Below is a small trained network, with its code and all its weights. Each question gives an input and a class and asks what happens when units are switched off, that is, made to give their printed mean instead of their output.

import numpy as np


def w(rows, s, z=0):
    codes = np.array(rows[::2]) - 128.0
    scale = np.full(codes.shape[1], s)
    scale[-1] = z or s
    return codes * scale


def f(y):
    return y / 2 * (1 + np.tanh(0.7978845608 * (y + 0.044715 * y**3)))


def log_softmax(a):
    a = a - a.max(-1, keepdims=True)
    return a - np.log(np.exp(a).sum(-1, keepdims=True))


def net(x, mask):
    res = np.array(x, float).reshape(1, 5) / 4 @ E
    y = f(res @ A[0][:, :-1].T + A[0][:, -1])
    res = res + np.where(mask, y, B[0][:, -1]) @ B[0][:, :-1]
    return log_softmax(res[-1] @ U[:, :-1].T + U[:, -1])


A, B = {}, {}
E = w([
[109,128,147,176,93,254,109],'x0',
[70,39,171,144,106,100,116],'x1',
[177,71,46,144,128,125,42],'x2',
[148,172,140,139,20,92,106],'x3',
[65,191,139,161,171,103,50],'x4',
],0.011)
A[0] = w([
[133,130,165,165,93,212,94,24],'N1',
[160,189,86,118,141,129,147,78],'N2',
[121,115,124,117,208,156,130,92],'N3',
[136,162,155,125,45,95,114,96],'N4',
[88,90,135,138,107,118,128,81],'N5',
[85,164,190,107,137,145,168,96],'N6',
[80,165,128,156,140,129,59,81],'N7',
[151,132,121,56,151,3,145,2],'N8',
[152,87,100,146,130,119,76,77],'N9',
[125,162,133,120,44,99,112,79],'N10',
[108,152,143,178,152,109,102,54],'N11',
[101,127,153,108,163,144,162,112],'N12',
[86,161,143,98,115,117,190,103],'N13',
[88,81,158,115,103,126,107,89],'N14',
[117,85,117,139,120,112,105,80],'N15',
[115,84,134,105,201,157,145,54],'N16',
[96,130,134,169,100,242,119,28],'N17',
[138,142,132,147,72,109,114,68],'N18',
[84,112,92,96,172,131,149,63],'N19',
[146,116,48,130,117,157,94,107],'N20',
[169,107,132,137,88,123,155,57],'N21',
[156,84,85,139,147,155,48,90],'N22',
[66,71,158,132,114,109,116,97],'N23',
[168,85,125,113,94,165,175,66],'N24',
[160,186,93,103,144,155,130,84],'N25',
[85,165,143,164,149,121,78,103],'N26',
[108,160,188,131,126,156,164,93],'N27',
[171,188,111,86,142,173,109,73],'N28',
[169,79,119,76,94,124,182,104],'N29',
[111,145,152,129,127,129,154,54],'N30',
[109,113,129,127,121,123,126,64],'N31',
[77,167,129,120,154,73,81,92],'N32',
[93,52,171,137,111,91,112,106],'N33',
],0.015,0.0068)
B[0] = w([
[69,75,119,208,172,106,139,206],'N1',
[130,184,171,149,115,123,152,185],'N2',
[163,123,165,125,166,199,83,199],'N3',
[176,95,163,117,185,200,68,209],'N4',
[147,178,154,131,134,118,160,155],'N5',
[160,114,116,102,58,81,79,217],'N6',
[103,126,82,74,110,158,172,200],'N7',
[70,52,119,248,154,95,147,245],'N8',
[143,114,137,99,65,95,91,192],'N9',
[184,107,157,122,185,192,82,201],'N10',
[98,129,88,97,127,149,141,159],'N11',
[173,87,127,103,116,131,89,181],'N12',
[151,105,100,105,69,80,72,196],'N13',
[149,188,165,131,126,120,174,170],'N14',
[151,153,156,125,100,102,136,157],'N15',
[160,123,158,107,180,183,84,198],'N16',
[67,88,114,214,170,89,149,231],'N17',
[147,118,149,99,196,155,80,169],'N18',
[153,108,141,142,161,159,104,168],'N19',
[139,126,141,98,77,80,101,213],'N20',
[103,121,112,89,137,141,130,160],'N21',
[168,102,116,102,73,84,77,228],'N22',
[163,204,169,139,129,110,167,193],'N23',
[80,139,81,68,119,166,181,194],'N24',
[143,186,180,147,115,115,172,189],'N25',
[105,131,75,70,139,154,184,199],'N26',
[156,107,109,106,59,77,80,200],'N27',
[140,203,178,152,125,105,173,192],'N28',
[62,149,59,76,136,156,164,215],'N29',
[141,113,125,110,119,94,112,145],'N30',
[144,143,119,143,122,136,132,122],'N31',
[76,118,71,98,131,155,170,205],'N32',
[153,192,169,160,109,133,171,206],'N33',
],0.012,0.011)
U = w([
[92,39,128,245,182,64,150,253],'0',
[198,91,133,63,58,27,63,57],'1',
[98,131,59,22,144,187,212,78],'2',
[219,89,207,100,229,227,57,128],'3',
[186,254,234,150,125,88,207,104],'4',
],0.0098,0.0039)

Each question gives the input, the list of numbers given to net, and the class t.
The units are the neurons (one row each of A and B). Each row of codes is followed by its name. A weight is (code - 128) times the scale printed after its matrix; where a second scale follows, it is the last column's (A, B and U).
mask holds one flag per neuron, in row order. A switched-off neuron (its flag False) gives its mean, the last column of its row in B, instead of its output. The means were averaged over made-up inputs and are rounded, as every weight is.
A unit's drop is (log p(t) with every unit on - log p(t) with that unit switched off) / (log p(t) with every unit on - log p(t) with every unit switched off).
The circuit of an input: a set's keep is (log p(t) with only the set's units on - log p(t) with every unit switched off) / (log p(t) with every unit on - log p(t) with every unit switched off). Starting from the 12 units with the biggest drops (on a tie, the unit counted first), units are removed one at a time, each time the one whose removal leaves the highest keep (on an exact tie, the one counted first), for as long as the keep stays at least 0.8.
circuit, biggest first: the units of the circuit, biggest drop first
k most important neurons: the k neurons with the biggest drops, biggest first
drop when u is switched off: that unit's drop, to one decimal
input [-6,8,3,-5,1], class 4: most important neuron => (N33)
input [2,3,5,6,-5], class 3: 3 most important neurons => (N4 N10 N18)
input [-1,8,-4,-1,8], class 2: 4 most important neurons => (N32 N26 N7 N11)
input [0,8,4,7,-7], class 4: 3 most important neurons => (N33 N23 N14)
input [4,-4,0,-2,3], class 0: 3 most important neurons => (N17 N23 N33)
input [-7,1,-8,-4,-5], class 1: 4 most important neurons => (N13 N6 N17 N12)
input [-2,-1,-5,-6,-1], class 3: 2 most important neurons => (N16 N3)
input [7,1,8,1,0], class 1: 4 most important neurons => (N22 N20 N8 N9)
input [-7,1,2,1,8], class 2: 3 most important neurons => (N32 N26 N7)
input [-6,0,2,8,6], class 3: 2 most important neurons => (N4 N10)
input [-4,-4,4,-5,-1], class 3: 4 most important neurons => (N3 N17 N1 N16)
input [-7,-4,0,-2,7], class 0: 2 most important neurons => (N8 N29)
input [-7,-2,7,-4,-8], class 2: 4 most important neurons => (N29 N24 N17 N1)
input [-6,0,-7,2,0], class 1: circuit, biggest first => (N13)
input [-1,1,-5,-6,3], class 3: 3 most important neurons => (N3 N16 N22)
input [-4,3,-8,1,-7], class 1: drop when N13 is switched off => 1.1
input [6,8,-7,-2,4], class 4: drop when N8 is switched off => 0.3
input [4,7,8,-5,2], class 1: drop when N9 is switched off => 0.2
input [-2,-7,6,7,2], class 3: drop when N25 is switched off => -0.1
input [-1,3,-6,3,8], class 2: circuit, biggest first => (N26)
